Below are the code and all the weights of a small trained network. Each question names an input and a target symbol and asks about switching units off, where a switched-off unit gives its printed mean instead of its output.

import numpy as np


def w(rows, s, z=0):
    codes = np.array(rows[::2]) - 128.0
    scale = np.full(codes.shape[1], s)
    scale[-1] = z or s
    return codes * scale


def norm(h):
    return h / np.sqrt((h * h).mean(-1, keepdims=True) + 1e-5)


def f(y):
    return np.maximum(y, 0)


def softmax(a):
    e = np.exp(a - a.max(-1, keepdims=True))
    return e / e.sum(-1, keepdims=True)


def log_softmax(a):
    a = a - a.max(-1, keepdims=True)
    return a - np.log(np.exp(a).sum(-1, keepdims=True))


def net(x, mask):
    ids = ['δζλμστψ'.index(c) for c in x.split()]
    T = len(ids)
    res = E[ids] + P[:T]
    u = 0
    for l in range(3):
        q, k, v = (norm(res) @ M[l].T for M in (Q, K, V))
        z = softmax(np.where(np.tri(T) > 0, q @ k.T / 4**0.5, -1e9)) @ v
        res = res + np.where(mask[u], z, O[l][:, -1]) @ O[l][:, :-1]
        u += 1
        y = f(norm(res) @ A[l][:, :-1].T + A[l][:, -1])
        res = res + np.where(mask[u : u + 4], y, B[l][:, -1]) @ B[l][:, :-1]
        u += 4
    return log_softmax(norm(res)[-1] @ U[:, :-1].T + U[:, -1])


Q, K, V, O, A, B = {}, {}, {}, {}, {}, {}
E = w([
[85,110,113,129,199],'δ',
[166,195,182,33,139],'ζ',
[101,193,104,153,113],'λ',
[166,220,90,128,250],'μ',
[56,224,252,126,132],'σ',
[157,182,105,107,173],'τ',
[187,111,132,151,90],'ψ',
],0.024)
P = w([
[122,99,2,81,125],'0',
[149,47,160,124,167],'1',
[119,62,211,140,124],'2',
[152,98,219,164,128],'3',
[140,74,158,108,117],'4',
[146,99,155,102,113],'5',
[157,117,146,102,110],'6',
[161,134,141,104,111],'7',
[165,153,137,103,107],'8',
[168,163,136,105,107],'9',
],0.0081)
Q[0] = w([
[121,101,52,98,140],'L0H1',
[162,131,20,147,138],'L0H1',
[175,189,253,165,216],'L0H1',
[191,186,177,87,186],'L0H1',
],0.011)
K[0] = w([
[43,89,109,60,169],'L0H1',
[104,200,55,198,165],'L0H1',
[227,31,129,253,128],'L0H1',
[255,119,206,124,116],'L0H1',
],0.0087)
V[0] = w([
[98,234,197,12,251],'L0H1',
[223,124,63,206,35],'L0H1',
[158,255,166,114,87],'L0H1',
[68,55,39,229,159],'L0H1',
],0.0044)
O[0] = w([
[107,127,2,96,102,252],'L0H1',
[168,75,206,133,163,122],'L0H1',
[150,127,110,89,89,232],'L0H1',
[127,146,161,171,122,90],'L0H1',
],0.01,0.0024)
A[0] = w([
[25,141,103,143,212,2],'L0N1',
[67,180,37,214,184,135],'L0N2',
[239,146,146,121,183,28],'L0N3',
[198,171,80,123,2,203],'L0N4',
],0.0086,0.00084)
B[0] = w([
[104,128,12,165,162,192],'L0N1',
[99,184,3,208,143,254],'L0N2',
[91,168,133,136,239,171],'L0N3',
[130,97,201,201,160,228],'L0N4',
],0.011,0.0088)
Q[1] = w([
[123,108,124,131,235],'L1H1',
[48,47,133,122,169],'L1H1',
[166,144,42,178,254],'L1H1',
[100,150,171,150,9],'L1H1',
],0.0092)
K[1] = w([
[215,64,148,44,160],'L1H1',
[139,85,110,85,158],'L1H1',
[199,142,185,254,132],'L1H1',
[44,233,123,93,246],'L1H1',
],0.0084)
V[1] = w([
[254,5,212,202,96],'L1H1',
[239,138,170,60,180],'L1H1',
[230,188,158,154,47],'L1H1',
[65,70,127,178,171],'L1H1',
],0.0053)
O[1] = w([
[99,189,1,109,33,14],'L1H1',
[153,158,158,90,77,5],'L1H1',
[102,200,131,132,87,103],'L1H1',
[187,153,93,121,130,218],'L1H1',
],0.0079,0.0026)
A[1] = w([
[118,97,205,110,1,169],'L1N1',
[46,68,18,96,58,129],'L1N2',
[150,10,121,155,163,95],'L1N3',
[202,204,189,101,158,252],'L1N4',
],0.0083,0.0035)
B[1] = w([
[143,179,132,193,225,143],'L1N1',
[128,3,210,144,63,186],'L1N2',
[157,120,160,52,178,152],'L1N3',
[94,84,29,116,106,255],'L1N4',
],0.011,0.005)
Q[2] = w([
[121,176,3,241,155],'L2H1',
[57,146,215,131,140],'L2H1',
[129,88,59,94,163],'L2H1',
[80,100,97,218,142],'L2H1',
],0.012)
K[2] = w([
[180,150,105,183,170],'L2H1',
[96,148,133,155,135],'L2H1',
[142,84,97,108,122],'L2H1',
[135,103,121,248,125],'L2H1',
],0.018)
V[2] = w([
[47,171,2,114,189],'L2H1',
[228,119,175,73,72],'L2H1',
[193,89,212,212,79],'L2H1',
[91,83,96,79,148],'L2H1',
],0.0067)
O[2] = w([
[113,125,109,55,74,254],'L2H1',
[99,97,10,158,78,4],'L2H1',
[92,85,125,160,190,97],'L2H1',
[103,137,164,161,124,120],'L2H1',
],0.013,0.0085)
A[2] = w([
[121,134,96,186,106,132],'L2N1',
[82,100,107,162,6,5],'L2N2',
[136,160,89,101,166,176],'L2N3',
[127,150,107,195,150,137],'L2N4',
],0.019,0.0033)
B[2] = w([
[106,164,241,93,189,191],'L2N1',
[222,127,247,106,181,148],'L2N2',
[145,68,226,174,98,242],'L2N3',
[126,149,74,104,26,251],'L2N4',
],0.013,0.011)
U = w([
[217,64,212,160,198,72],'δ',
[70,192,162,17,228,22],'ζ',
[114,218,107,163,60,109],'λ',
[167,101,25,11,101,237],'μ',
[247,69,53,200,84,114],'σ',
[217,190,1,113,219,173],'τ',
[82,53,43,145,166,253],'ψ',
],0.0086,0.0038)

Each question gives the input, a string of symbols that net reads in full, and the target symbol t.
The units are the heads (4 rows each of Q, K, V and O) and the neurons (one row each of A and B). Each row of codes is followed by its name. A weight is (code - 128) times the scale printed after its matrix; where a second scale follows, it is the last column's (O, A, B and U).
mask holds one flag per unit, layer by layer, with each layer's heads first. A switched-off unit (its flag False) gives its mean, the last column of its rows in O or B, instead of its output. The means were averaged over made-up inputs and are rounded, as every weight is.
A unit's drop is (log p(t) with every unit on - log p(t) with that unit switched off) / (log p(t) with every unit on - log p(t) with every unit switched off).
The circuit of an input: a set's keep is (log p(t) with only the set's units on - log p(t) with every unit switched off) / (log p(t) with every unit on - log p(t) with every unit switched off). Starting from the 12 units with the biggest drops (on a tie, the unit counted first), units are removed one at a time, each time the one whose removal leaves the highest keep (on an exact tie, the one counted first), for as long as the keep stays at least 0.8.
circuit, biggest first: the units of the circuit, biggest drop first
k most important neurons: the k neurons with the biggest drops, biggest first
top k neurons in layer l: the k neurons of layer l with the biggest drops, biggest first
drop when u is switched off: that unit's drop, to one decimal
input λ λ ζ ψ λ μ, target δ: top 3 neurons in layer 2	L2N3, L2N4, L2N1
input λ λ ψ σ ζ τ ψ τ, target δ: top 2 neurons in layer 1	L1N1, L1N4
input ζ ζ τ δ, target ψ: circuit, biggest first	L0H1
input δ λ ψ ζ δ λ δ, target λ: circuit, biggest first	L0H1, L1H1
input μ τ μ τ ζ ψ σ ζ λ, target δ: circuit, biggest first	L2N2, L0H1, L1N2
input δ λ λ λ δ λ λ ψ, target δ: circuit, biggest first	L0N2, L2N4
input δ μ ψ σ λ, target δ: 3 most important neurons	L2N2, L1N3, L1N2
input λ λ λ λ μ ψ λ μ λ σ, target δ: 3 most important neurons	L0N2, L2N4, L0N1
input δ δ δ δ ψ λ ψ λ ψ, target λ: 3 most important neurons	L0N3, L0N4, L2N4
input ζ μ ψ ψ ψ, target λ: top 2 neurons in layer 0	L0N3, L0N1
input ζ λ δ δ ψ δ, target λ: top 3 neurons in layer 0	L0N2, L0N1, L0N4
input ψ λ μ, target δ: 3 most important neurons	L2N3, L0N3, L0N2
input ψ λ σ λ λ μ ζ, target δ: top 3 neurons in layer 2	L2N4, L2N3, L2N1
input μ λ λ τ τ ζ, target μ: most important neuron	L1N4
input ψ δ λ ζ, target δ: top 2 neurons in layer 2	L2N4, L2N1
input λ μ λ δ, target ψ: 2 most important neurons	L1N2, L0N1
input λ τ λ δ ζ, target μ: 4 most important neurons	L1N4, L2N1, L0N2, L1N2
input μ ζ λ λ σ μ σ τ, target δ: top 2 neurons in layer 2	L2N3, L2N4
input δ μ λ λ λ λ μ τ ψ, target δ: drop when L0N1 is switched off	2.0
input τ δ δ μ λ ψ λ λ λ σ, target δ: drop when L0N2 is switched off	0.4
input λ ζ ψ δ λ, target ζ: drop when L2N1 is switched off	0.6
input λ σ ψ δ ζ λ, target ζ: drop when L2N1 is switched off	0.5
